Below are the code and all the weights of a small trained network. Each question names an input and a target symbol and asks about switching units off, where a switched-off unit gives its printed mean instead of its output.

import numpy as np


def w(rows, s, z=0):
    codes = np.array(rows[::2]) - 128.0
    scale = np.full(codes.shape[1], s)
    scale[-1] = z or s
    return codes * scale


def norm(h):
    return h / np.sqrt((h * h).mean(-1, keepdims=True) + 1e-5)


def f(y):
    return np.maximum(y, 0)


def softmax(a):
    e = np.exp(a - a.max(-1, keepdims=True))
    return e / e.sum(-1, keepdims=True)


def log_softmax(a):
    a = a - a.max(-1, keepdims=True)
    return a - np.log(np.exp(a).sum(-1, keepdims=True))


def net(x, mask):
    ids = ['αβδεζηθλμξπστφψω'.index(c) for c in x.split()]
    T = len(ids)
    res = E[ids] + P[:T]
    u = 0
    for l in range(2):
        r = norm(res)
        for j in range(3):
            rows = slice(2 * j, 2 * j + 2)
            q, k, v = (r @ M[l][rows].T for M in (Q, K, V))
            z = softmax(np.where(np.tri(T) > 0, q @ k.T / 2**0.5, -1e9)) @ v
            o = O[l][rows]
            res = res + np.where(mask[u + j], z, o[:, -1]) @ o[:, :-1]
        u += 3
        y = f(norm(res) @ A[l][:, :-1].T + A[l][:, -1])
        res = res + np.where(mask[u : u + 8], y, B[l][:, -1]) @ B[l][:, :-1]
        u += 8
    return log_softmax(norm(res)[-1] @ U[:, :-1].T + U[:, -1])


Q, K, V, O, A, B = {}, {}, {}, {}, {}, {}
E = w([
[164,123,93,138,154,150],'α',
[104,157,159,55,143,74],'β',
[115,58,177,153,162,114],'δ',
[150,94,93,61,69,135],'ε',
[141,100,173,117,194,168],'ζ',
[183,176,252,134,156,86],'η',
[215,192,169,139,68,121],'θ',
[234,99,139,150,142,103],'λ',
[147,189,205,139,131,142],'μ',
[154,66,79,126,140,67],'ξ',
[216,136,96,131,137,162],'π',
[117,77,84,101,144,86],'σ',
[170,104,112,137,58,150],'τ',
[167,67,203,129,182,57],'φ',
[182,90,159,93,205,164],'ψ',
[130,129,154,165,104,131],'ω',
],0.021)
P = w([
[162,69,146,37,7,65],'0',
[128,64,105,105,170,178],'1',
[142,103,101,105,173,144],'2',
[158,110,129,105,154,133],'3',
[156,98,122,104,156,145],'4',
[155,102,117,108,164,140],'5',
[166,119,131,101,142,130],'6',
[161,113,127,102,147,132],'7',
[167,114,137,96,141,128],'8',
[161,113,133,98,153,122],'9',
[173,112,139,95,142,125],'10',
],0.011)
Q[0] = w([
[190,168,135,196,71,21],'L0H0',
[189,234,123,174,45,145],'L0H0',
[165,166,236,120,109,215],'L0H1',
[174,58,76,53,66,81],'L0H1',
[2,174,67,197,118,187],'L0H2',
[229,8,189,81,171,113],'L0H2',
],0.0066)
K[0] = w([
[190,165,194,166,138,79],'L0H0',
[182,185,137,138,130,155],'L0H0',
[168,179,224,137,121,171],'L0H1',
[141,7,116,87,132,2],'L0H1',
[47,194,89,208,247,185],'L0H2',
[152,102,224,64,40,84],'L0H2',
],0.0085)
V[0] = w([
[159,25,135,1,108,221],'L0H0',
[164,141,175,171,61,122],'L0H0',
[116,101,114,74,134,76],'L0H1',
[120,105,46,133,168,84],'L0H1',
[143,206,227,26,111,150],'L0H2',
[67,53,197,132,119,232],'L0H2',
],0.0072)
O[0] = w([
[140,218,80,163,189,107,255],'L0H0',
[62,124,78,150,163,150,140],'L0H0',
[128,124,50,150,93,204,150],'L0H1',
[174,82,135,94,85,181,90],'L0H1',
[151,246,162,187,80,196,220],'L0H2',
[131,157,72,207,102,2,119],'L0H2',
],0.0074,0.007)
A[0] = w([
[110,156,184,89,61,138,98],'L0N0',
[2,185,155,203,95,107,97],'L0N1',
[135,142,49,128,127,159,151],'L0N2',
[124,129,138,60,67,50,102],'L0N3',
[103,63,132,97,104,162,94],'L0N4',
[123,150,208,123,227,131,255],'L0N5',
[156,71,134,96,113,206,199],'L0N6',
[188,182,73,136,112,192,108],'L0N7',
],0.0095,0.0042)
B[0] = w([
[52,154,79,65,174,134,140],'L0N0',
[199,180,23,180,54,58,147],'L0N1',
[125,142,99,32,153,215,158],'L0N2',
[88,1,124,156,131,212,136],'L0N3',
[110,142,149,160,124,46,133],'L0N4',
[67,219,54,63,64,22,249],'L0N5',
[117,205,119,73,196,58,164],'L0N6',
[96,167,172,138,118,210,184],'L0N7',
],0.0079,0.013)
Q[1] = w([
[151,182,98,158,106,148],'L1H0',
[130,62,122,175,115,151],'L1H0',
[64,112,137,57,6,122],'L1H1',
[141,111,3,102,122,137],'L1H1',
[180,226,85,34,187,81],'L1H2',
[80,50,153,254,98,183],'L1H2',
],0.0089)
K[1] = w([
[139,144,158,165,63,165],'L1H0',
[203,220,25,75,159,34],'L1H0',
[214,9,107,228,155,85],'L1H1',
[152,52,135,152,70,157],'L1H1',
[82,5,183,153,104,213],'L1H2',
[169,255,66,152,184,122],'L1H2',
],0.0062)
V[1] = w([
[61,96,208,122,111,173],'L1H0',
[227,151,77,200,72,115],'L1H0',
[132,129,63,203,90,129],'L1H1',
[30,143,105,95,76,157],'L1H1',
[61,220,50,80,142,161],'L1H2',
[65,101,2,97,148,107],'L1H2',
],0.0092)
O[1] = w([
[83,138,142,189,65,116,2],'L1H0',
[208,2,136,162,245,117,176],'L1H0',
[206,74,113,136,37,169,123],'L1H1',
[60,89,209,165,104,156,173],'L1H1',
[129,46,205,64,145,121,253],'L1H2',
[116,44,104,124,45,156,235],'L1H2',
],0.009,0.0051)
A[1] = w([
[185,175,102,160,93,165,98],'L1N0',
[151,150,136,153,121,56,71],'L1N1',
[107,137,174,170,133,8,212],'L1N2',
[93,124,153,95,171,178,186],'L1N3',
[112,143,165,191,112,80,133],'L1N4',
[92,119,177,114,149,109,255],'L1N5',
[156,138,71,92,146,126,124],'L1N6',
[152,164,150,98,212,127,183],'L1N7',
],0.012,0.0049)
B[1] = w([
[120,127,200,138,54,189,162],'L1N0',
[157,134,122,196,227,120,175],'L1N1',
[98,78,73,196,140,255,249],'L1N2',
[72,103,101,174,91,86,201],'L1N3',
[132,215,73,116,151,198,156],'L1N4',
[109,83,107,157,73,160,221],'L1N5',
[172,135,133,147,158,81,196],'L1N6',
[99,71,168,138,179,96,254],'L1N7',
],0.0097,0.0093)
U = w([
[87,129,198,158,167,201,115],'α',
[103,135,72,56,57,66,133],'β',
[83,39,106,218,90,118,252],'δ',
[129,111,92,47,52,165,89],'ε',
[71,120,151,138,166,52,128],'ζ',
[61,162,184,191,157,137,129],'η',
[100,154,234,160,24,131,227],'θ',
[240,70,192,179,170,82,151],'λ',
[117,216,127,175,120,139,241],'μ',
[182,35,109,119,121,125,110],'ξ',
[149,127,209,169,201,254,21],'π',
[99,85,121,64,119,130,75],'σ',
[117,74,153,132,51,197,123],'τ',
[125,43,144,193,165,98,61],'φ',
[123,190,162,90,211,15,27],'ψ',
[228,144,63,216,53,123,211],'ω',
],0.0096,0.0034)

Each question gives the input, a string of symbols that net reads in full, and the target symbol t.
The units are the heads (2 rows each of Q, K, V and O) and the neurons (one row each of A and B). Each row of codes is followed by its name. A weight is (code - 128) times the scale printed after its matrix; where a second scale follows, it is the last column's (O, A, B and U).
mask holds one flag per unit, layer by layer, with each layer's heads first. A switched-off unit (its flag False) gives its mean, the last column of its rows in O or B, instead of its output. The means were averaged over made-up inputs and are rounded, as every weight is.
A unit's drop is (log p(t) with every unit on - log p(t) with that unit switched off) / (log p(t) with every unit on - log p(t) with every unit switched off).
The circuit of an input: a set's keep is (log p(t) with only the set's units on - log p(t) with every unit switched off) / (log p(t) with every unit on - log p(t) with every unit switched off). Starting from the 12 units with the biggest drops (on a tie, the unit counted first), units are removed one at a time, each time the one whose removal leaves the highest keep (on an exact tie, the one counted first), for as long as the keep stays at least 0.8.
units of the circuit, in order: the units of the circuit, biggest drop first
unit that matters most: the unit with the biggest drop
k most important neurons: the k neurons with the biggest drops, biggest first
top k neurons in layer l: the k neurons of layer l with the biggest drops, biggest first
which heads matter: for each layer, one digit per head in row order, 1 if its drop is at least 0.15 and else 0, layers parted by /
input δ μ β τ η η η λ ε, target ω: which heads matter	011 / 011
input ζ σ θ, target λ: which heads matter	001 / 101
input φ ε τ ξ ε ζ, target μ: units of the circuit, in order	[L0N3, L1H2, L0N5, L0N6]
input ξ ξ μ δ ψ α τ φ β, target β: 3 most important neurons	[L1N2, L0N5, L0N7]
input ξ ξ ω ζ δ μ, target β: units of the circuit, in order	[L0H2, L0N5]
input σ η η φ π, target ε: units of the circuit, in order	[L1H2, L1H0, L0H2]
input τ λ ψ α ψ φ φ, target δ: units of the circuit, in order	[L1N2]
input μ ψ θ λ ξ η β β σ ψ α, target π: units of the circuit, in order	[L0H2, L1H2]
input θ α λ σ π, target π: units of the circuit, in order	[L0N5, L0N7]
input λ ω α, target ψ: 2 most important neurons	[L0N5, L1N2]
input σ ζ τ, target ε: top 2 neurons in layer 0	[L0N6, L0N2]
input δ μ τ φ, target ω: which heads matter	000 / 001
input λ α η ζ μ λ δ, target ψ: units of the circuit, in order	[L0N5, L1H2]
input τ ξ φ μ ψ θ μ α ζ φ, target δ: units of the circuit, in order	[L1N2, L1N5]
input μ τ τ, target π: units of the circuit, in order	[L0N5, L1H2]
input φ μ ω λ δ π α η ζ, target μ: units of the circuit, in order	[L1H2, L0N5, L0N3]
input δ μ δ τ β θ μ ξ, target ω: unit that matters most	L1H2
input ζ η δ λ ψ φ ζ π δ η η, target λ: units of the circuit, in order	[L0H2, L1H0, L0N6]
input τ λ ε μ η λ δ α ζ θ, target θ: top 2 neurons in layer 1	[L1N2, L1N7]
input φ δ ω ζ σ τ φ δ, target μ: 2 most important neurons	[L0N3, L0N5]
input μ ω ξ σ, target π: which heads matter	011 / 000
input μ λ α, target π: 2 most important neurons	[L0N7, L0N5]
input φ φ η λ δ μ π τ, target μ: top 2 neurons in layer 1	[L1N2, L1N5]
